Below is a small trained network, with its code and all its weights. Each question gives an input and a target symbol and asks what happens when units are switched off, that is, made to give their printed mean instead of their output.

import numpy as np


def w(rows, s, z=0):
    codes = np.array(rows[::2]) - 128.0
    scale = np.full(codes.shape[1], s)
    scale[-1] = z or s
    return codes * scale


def f(y):
    return np.maximum(y, 0)


def softmax(a):
    e = np.exp(a - a.max(-1, keepdims=True))
    return e / e.sum(-1, keepdims=True)


def log_softmax(a):
    a = a - a.max(-1, keepdims=True)
    return a - np.log(np.exp(a).sum(-1, keepdims=True))


def net(x, mask):
    ids = ['αγηλπτψ'.index(c) for c in x.split()]
    T = len(ids)
    res = E[ids] + P[:T]
    r = res
    for j in range(3):
        rows = slice(4 * j, 4 * j + 4)
        q, k, v = (r @ M[0][rows].T for M in (Q, K, V))
        z = softmax(np.where(np.tri(T) > 0, q @ k.T / 4**0.5, -1e9)) @ v
        o = O[0][rows]
        res = res + np.where(mask[j], z, o[:, -1]) @ o[:, :-1]
    y = f(res @ A[0][:, :-1].T + A[0][:, -1])
    res = res + np.where(mask[3:19], y, B[0][:, -1]) @ B[0][:, :-1]
    return log_softmax(res[-1] @ U[:, :-1].T + U[:, -1])


Q, K, V, O, A, B = {}, {}, {}, {}, {}, {}
E = w([
[188,178,255],'α',
[190,200,195],'γ',
[42,122,173],'η',
[179,64,95],'λ',
[206,88,7],'π',
[13,162,157],'τ',
[90,28,141],'ψ',
],0.0053)
P = w([
[137,255,109],'0',
[139,90,170],'1',
[145,76,170],'2',
[136,67,165],'3',
[140,49,171],'4',
[140,36,168],'5',
[139,30,179],'6',
[134,16,174],'7',
],0.004)
Q[0] = w([
[147,138,162],'h0',
[114,152,116],'h0',
[129,114,164],'h0',
[57,117,46],'h0',
[143,71,5],'h1',
[63,129,142],'h1',
[142,127,128],'h1',
[169,151,163],'h1',
[185,189,200],'h2',
[222,92,42],'h2',
[167,229,152],'h2',
[177,155,183],'h2',
],0.027)
K[0] = w([
[131,163,101],'h0',
[160,121,131],'h0',
[106,121,106],'h0',
[141,13,191],'h0',
[124,124,2],'h1',
[63,100,148],'h1',
[143,133,122],'h1',
[173,151,169],'h1',
[151,225,101],'h2',
[244,67,95],'h2',
[176,229,166],'h2',
[144,187,90],'h2',
],0.026)
V[0] = w([
[122,133,126],'h0',
[43,131,114],'h0',
[123,2,167],'h0',
[123,143,123],'h0',
[134,98,150],'h1',
[110,137,134],'h1',
[161,101,124],'h1',
[67,180,131],'h1',
[150,101,62],'h2',
[128,126,110],'h2',
[158,92,34],'h2',
[118,139,162],'h2',
],0.012)
O[0] = w([
[123,134,116,131],'h0',
[141,215,83,95],'h0',
[182,183,249,2],'h0',
[126,130,110,141],'h0',
[93,146,109,199],'h1',
[123,110,146,124],'h1',
[126,157,87,157],'h1',
[135,74,200,63],'h1',
[179,73,129,42],'h2',
[142,115,124,104],'h2',
[205,51,125,4],'h2',
[96,158,129,173],'h2',
],0.013,0.0011)
A[0] = w([
[76,128,234,74],'n0',
[157,254,87,103],'n1',
[57,105,193,217],'n2',
[197,130,107,33],'n3',
[198,220,146,123],'n4',
[41,120,96,137],'n5',
[171,105,39,56],'n6',
[137,105,68,2],'n7',
[139,170,114,121],'n8',
[146,78,98,113],'n9',
[211,96,135,101],'n10',
[94,122,200,87],'n11',
[134,80,16,158],'n12',
[121,103,123,94],'n13',
[141,77,105,223],'n14',
[106,147,68,125],'n15',
],0.009,0.0045)
B[0] = w([
[61,51,33,196],'n0',
[161,129,2,158],'n1',
[156,241,206,253],'n2',
[64,214,159,150],'n3',
[201,155,95,141],'n4',
[42,86,160,217],'n5',
[115,253,87,176],'n6',
[104,228,113,139],'n7',
[142,127,92,137],'n8',
[137,150,56,172],'n9',
[25,131,62,186],'n10',
[82,71,83,169],'n11',
[177,34,134,222],'n12',
[137,149,112,133],'n13',
[226,110,219,208],'n14',
[83,92,154,165],'n15',
],0.025,0.006)
U = w([
[211,39,127,253],'α',
[189,230,64,116],'γ',
[212,236,253,164],'η',
[122,26,191,96],'λ',
[99,39,48,29],'π',
[38,191,144,122],'τ',
[115,168,74,122],'ψ',
],0.0041,0.0028)

Each question gives the input, a string of symbols that net reads in full, and the target symbol t.
The units are the heads (4 rows each of Q, K, V and O) and the neurons (one row each of A and B). Each row of codes is followed by its name. A weight is (code - 128) times the scale printed after its matrix; where a second scale follows, it is the last column's (O, A, B and U).
mask holds one flag per unit, heads first, then neurons. A switched-off unit (its flag False) gives its mean, the last column of its rows in O or B, instead of its output. The means were averaged over made-up inputs and are rounded, as every weight is.
A unit's drop is (log p(t) with every unit on - log p(t) with that unit switched off) / (log p(t) with every unit on - log p(t) with every unit switched off).
The circuit of an input: a set's keep is (log p(t) with only the set's units on - log p(t) with every unit switched off) / (log p(t) with every unit on - log p(t) with every unit switched off). Starting from the 12 units with the biggest drops (on a tie, the unit counted first), units are removed one at a time, each time the one whose removal leaves the highest keep (on an exact tie, the one counted first), for as long as the keep stays at least 0.8.
units of the circuit, in order: the units of the circuit, biggest drop first
most important unit: the unit with the biggest drop
k most important neurons: the k neurons with the biggest drops, biggest first
heads that matter: for each layer, one digit per head in row order, 1 if its drop is at least 0.15 and else 0, layers parted by /
drop when u is switched off: that unit's drop, to one decimal
input τ π τ γ α π π α, target π: heads that matter	111
input γ π γ τ γ α, target λ: heads that matter	101
input λ η τ π, target γ: units of the circuit, in order	[n6; h2; n9]
input τ λ τ η π, target γ: units of the circuit, in order	[n6; h1; h2]
input ψ ψ α γ α, target γ: heads that matter	111
input α π γ, target τ: heads that matter	101
input π τ π λ ψ τ η α, target α: most important unit	h2
input λ π η λ α α α, target η: 2 most important neurons	[n0; n12]
input ψ α λ α, target γ: heads that matter	101
input ψ γ ψ τ π α γ γ, target γ: heads that matter	111
input α γ τ λ λ γ α α, target τ: heads that matter	101
input λ γ τ τ α γ, target η: 4 most important neurons	[n0; n10; n11; n12]
input π λ γ γ, target α: 3 most important neurons	[n2; n12; n14]
input λ ψ γ, target η: heads that matter	100
input ψ γ τ α λ ψ γ, target γ: 2 most important neurons	[n1; n4]
input η γ λ, target α: most important unit	n2
input γ α γ ψ γ λ, target α: 3 most important neurons	[n2; n14; n12]
input λ η λ α α, target η: heads that matter	000
input τ τ τ τ τ λ ψ, target η: 2 most important neurons	[n12; n5]
input τ π ψ γ, target π: drop when h2 is switched off	0.3
input γ γ α γ, target λ: drop when h0 is switched off	1.9
input τ τ τ π η ψ ψ, target η: drop when n12 is switched off	0.2
